Here is a tiny trained network, its code and every weight. The questions are about switching its units off for an input and a target symbol, where a switched-off unit gives its printed mean instead of its output.

import numpy as np


def w(rows, s, z=0):
    codes = np.array(rows[::2]) - 128.0
    scale = np.full(codes.shape[1], s)
    scale[-1] = z or s
    return codes * scale


def f(y):
    return y / 2 * (1 + np.tanh(0.7978845608 * (y + 0.044715 * y**3)))


def softmax(a):
    e = np.exp(a - a.max(-1, keepdims=True))
    return e / e.sum(-1, keepdims=True)


def log_softmax(a):
    a = a - a.max(-1, keepdims=True)
    return a - np.log(np.exp(a).sum(-1, keepdims=True))


def net(x, mask):
    ids = ['βγδηθλπσφ'.index(c) for c in x.split()]
    T = len(ids)
    res = E[ids] + P[:T]
    u = 0
    for l in range(2):
        r = res
        for j in range(2):
            rows = slice(2 * j, 2 * j + 2)
            q, k, v = (r @ M[l][rows].T for M in (Q, K, V))
            z = softmax(np.where(np.tri(T) > 0, q @ k.T / 2**0.5, -1e9)) @ v
            o = O[l][rows]
            res = res + np.where(mask[u + j], z, o[:, -1]) @ o[:, :-1]
        u += 2
        y = f(res @ A[l][:, :-1].T + A[l][:, -1])
        res = res + np.where(mask[u : u + 4], y, B[l][:, -1]) @ B[l][:, :-1]
        u += 4
    return log_softmax(res[-1] @ U[:, :-1].T + U[:, -1])


Q, K, V, O, A, B = {}, {}, {}, {}, {}, {}
E = w([
[139,163,89,98,173,105,51,134,170],'β',
[125,46,106,118,149,165,178,146,94],'γ',
[136,70,138,91,86,144,134,143,9],'δ',
[191,91,115,108,153,73,107,113,70],'η',
[127,123,87,128,78,154,240,122,108],'θ',
[169,154,97,57,96,100,133,163,128],'λ',
[181,82,121,133,74,129,129,180,141],'π',
[84,60,42,88,116,86,95,111,137],'σ',
[87,164,78,165,160,194,116,142,80],'φ',
],0.016)
P = w([
[110,142,133,12,17,182,127,106,74],'0',
[153,144,132,66,182,211,69,242,150],'1',
[227,136,74,84,96,190,141,24,145],'2',
[149,113,127,128,155,190,96,228,194],'3',
[232,115,53,114,103,142,152,20,125],'4',
[138,109,129,153,114,142,102,229,170],'5',
[224,110,42,140,97,91,168,36,104],'6',
[130,102,145,180,69,97,110,231,166],'7',
[211,107,17,170,102,48,184,35,104],'8',
[115,85,142,224,30,59,127,239,162],'9',
[198,108,13,168,120,3,146,45,64],'10',
[117,99,149,229,56,45,95,245,136],'11',
],0.0068)
Q[0] = w([
[157,90,56,123,104,105,98,175,107],'L0H1',
[86,136,184,121,120,141,156,121,139],'L0H1',
[1,145,214,178,154,187,76,205,198],'L0H2',
[212,96,102,112,86,147,139,144,168],'L0H2',
],0.0084)
K[0] = w([
[115,34,66,132,113,3,82,145,197],'L0H1',
[116,206,146,109,111,185,107,131,95],'L0H1',
[89,151,176,89,208,240,86,123,106],'L0H2',
[131,75,102,171,154,65,71,141,195],'L0H2',
],0.0068)
V[0] = w([
[143,172,161,90,72,181,156,163,119],'L0H1',
[81,171,188,157,136,184,168,78,143],'L0H1',
[173,168,63,90,92,27,90,75,126],'L0H2',
[125,1,94,154,70,158,77,223,151],'L0H2',
],0.0068)
O[0] = w([
[123,150,99,82,230,192,171,210,80,125],'L0H1',
[39,137,161,66,192,105,203,114,108,2],'L0H1',
[180,202,66,94,1,97,127,69,134,191],'L0H2',
[181,82,176,220,88,226,113,189,184,254],'L0H2',
],0.006,0.0072)
A[0] = w([
[202,108,147,184,102,87,82,166,151,249],'L0N1',
[154,127,107,61,42,180,127,96,135,239],'L0N2',
[142,102,79,148,53,86,35,65,179,207],'L0N3',
[156,107,101,112,225,97,2,190,217,214],'L0N4',
],0.0052,0.0015)
B[0] = w([
[170,164,177,159,22,158,183,85,165,254],'L0N1',
[152,59,34,45,142,253,135,163,152,219],'L0N2',
[72,122,18,179,99,156,136,76,245,253],'L0N3',
[121,93,251,62,28,82,65,107,207,178],'L0N4',
],0.0045,0.0087)
Q[1] = w([
[92,101,164,103,93,102,143,204,150],'L1H1',
[245,44,50,198,2,252,174,217,153],'L1H1',
[179,72,56,172,93,224,182,152,137],'L1H2',
[151,125,167,179,64,145,150,242,160],'L1H2',
],0.0075)
K[1] = w([
[87,195,134,80,141,50,23,75,187],'L1H1',
[109,156,129,212,117,91,118,100,115],'L1H1',
[139,103,122,174,57,76,154,111,157],'L1H2',
[108,151,138,157,121,2,84,71,137],'L1H2',
],0.0069)
V[1] = w([
[121,119,109,219,180,126,145,163,14],'L1H1',
[76,254,103,153,179,192,111,169,163],'L1H1',
[43,80,153,82,162,185,107,102,58],'L1H2',
[12,38,70,121,117,118,122,126,165],'L1H2',
],0.0071)
O[1] = w([
[142,48,46,127,72,192,63,176,128,28],'L1H1',
[71,229,102,254,69,97,60,195,69,78],'L1H1',
[104,77,125,158,142,125,110,63,128,3],'L1H2',
[15,136,139,100,88,200,154,91,184,187],'L1H2',
],0.0071,0.014)
A[1] = w([
[110,44,24,112,141,134,166,151,84,252],'L1N1',
[99,63,179,180,103,162,98,218,136,96],'L1N2',
[113,213,227,174,120,117,124,254,124,170],'L1N3',
[194,118,214,106,113,68,79,156,166,213],'L1N4',
],0.007,0.0018)
B[1] = w([
[73,108,77,183,196,56,130,117,42,200],'L1N1',
[74,137,140,60,145,85,41,197,241,193],'L1N2',
[1,99,164,136,79,39,59,8,44,236],'L1N3',
[202,90,141,179,143,124,137,124,40,254],'L1N4',
],0.0075,0.0066)
U = w([
[50,198,117,92,93,69,86,194,137,121],'β',
[103,81,127,145,202,120,112,136,181,164],'γ',
[131,45,148,130,120,141,81,78,102,7],'δ',
[146,122,113,69,126,100,99,76,88,36],'η',
[79,132,131,190,125,64,176,35,64,253],'θ',
[139,151,65,41,144,102,110,164,115,160],'λ',
[228,143,148,161,152,167,175,207,130,153],'π',
[90,129,174,94,106,193,152,82,179,62],'σ',
[118,175,52,254,120,189,87,158,125,185],'φ',
],0.0084,0.0036)

Each question gives the input, a string of symbols that net reads in full, and the target symbol t.
The units are the heads (2 rows each of Q, K, V and O) and the neurons (one row each of A and B). Each row of codes is followed by its name. A weight is (code - 128) times the scale printed after its matrix; where a second scale follows, it is the last column's (O, A, B and U).
mask holds one flag per unit, layer by layer, with each layer's heads first. A switched-off unit (its flag False) gives its mean, the last column of its rows in O or B, instead of its output. The means were averaged over made-up inputs and are rounded, as every weight is.
A unit's drop is (log p(t) with every unit on - log p(t) with that unit switched off) / (log p(t) with every unit on - log p(t) with every unit switched off).
The circuit of an input: a set's keep is (log p(t) with only the set's units on - log p(t) with every unit switched off) / (log p(t) with every unit on - log p(t) with every unit switched off). Starting from all 12 units, units are removed one at a time, each time the one whose removal leaves the highest keep (on an exact tie, the one counted first), for as long as the keep stays at least 0.8.
units of the circuit, in order: the units of the circuit, biggest drop first
unit that matters most: the unit with the biggest drop
k most important neurons: the k neurons with the biggest drops, biggest first
k most important neurons of layer l: the k neurons of layer l with the biggest drops, biggest first
which heads matter: for each layer, one digit per head in row order, 1 if its drop is at least 0.15 and else 0, layers parted by /
input π φ β, target φ: most important neuron => (L0N2)
input η η γ σ η γ π β γ π β, target π: units of the circuit, in order => (L1N3; L1H2; L0H2)
input φ π γ θ π δ, target β: 3 most important neurons => (L1N2; L0N2; L1N3)
input δ φ δ, target φ: which heads matter => 00 / 10
input β φ γ λ γ η η φ π φ π, target φ: which heads matter => 00 / 10
input π φ θ, target φ: units of the circuit, in order => (L1H1; L0N2)
input φ φ γ σ β γ φ π, target β: units of the circuit, in order => (L1H1; L1N2)
input η γ φ π λ, target φ: which heads matter => 00 / 10
input γ γ π η β σ π π π η, target π: units of the circuit, in order => (L1H1; L1N3; L1H2)
input π φ λ β π, target π: 2 most important neurons of layer 0 => (L0N4; L0N3)
input δ σ γ π γ λ, target σ: 2 most important neurons => (L1N1; L0N4)
input γ θ γ π δ σ θ σ γ φ γ, target φ: 2 most important neurons of layer 0 => (L0N2; L0N4)
input λ γ σ θ δ σ, target σ: which heads matter => 00 / 01
input γ γ η γ, target π: units of the circuit, in order => (L1N3)
input σ δ θ β β γ θ η λ σ θ, target σ: units of the circuit, in order => (L1H2; L0H1; L0N3; L1N4)
input φ β γ λ φ θ, target β: units of the circuit, in order => (L1H1; L1N2; L1N4)
input η π π λ φ π η δ, target π: which heads matter => 10 / 11
input θ δ φ σ γ γ, target σ: which heads matter => 10 / 01
input β σ φ η γ σ λ η π π β β, target θ: which heads matter => 00 / 10
input σ β δ θ δ λ η π γ θ, target π: which heads matter => 00 / 11
input η η π η, target π: units of the circuit, in order => (L1N3; L1H2)
input γ σ π γ π θ σ θ γ, target σ: units of the circuit, in order => (L0H1; L1H2; L0N3)
input π γ β θ γ θ π δ, target θ: units of the circuit, in order => (L1N3; L0N3; L1H1)
input θ π σ π λ γ σ δ β, target σ: unit that matters most => L0N3
input β β δ γ θ φ θ γ, target β: units of the circuit, in order => (L1H1; L1N2)
input η π γ φ δ γ φ λ, target β: 2 most important neurons => (L0N2; L1N2)
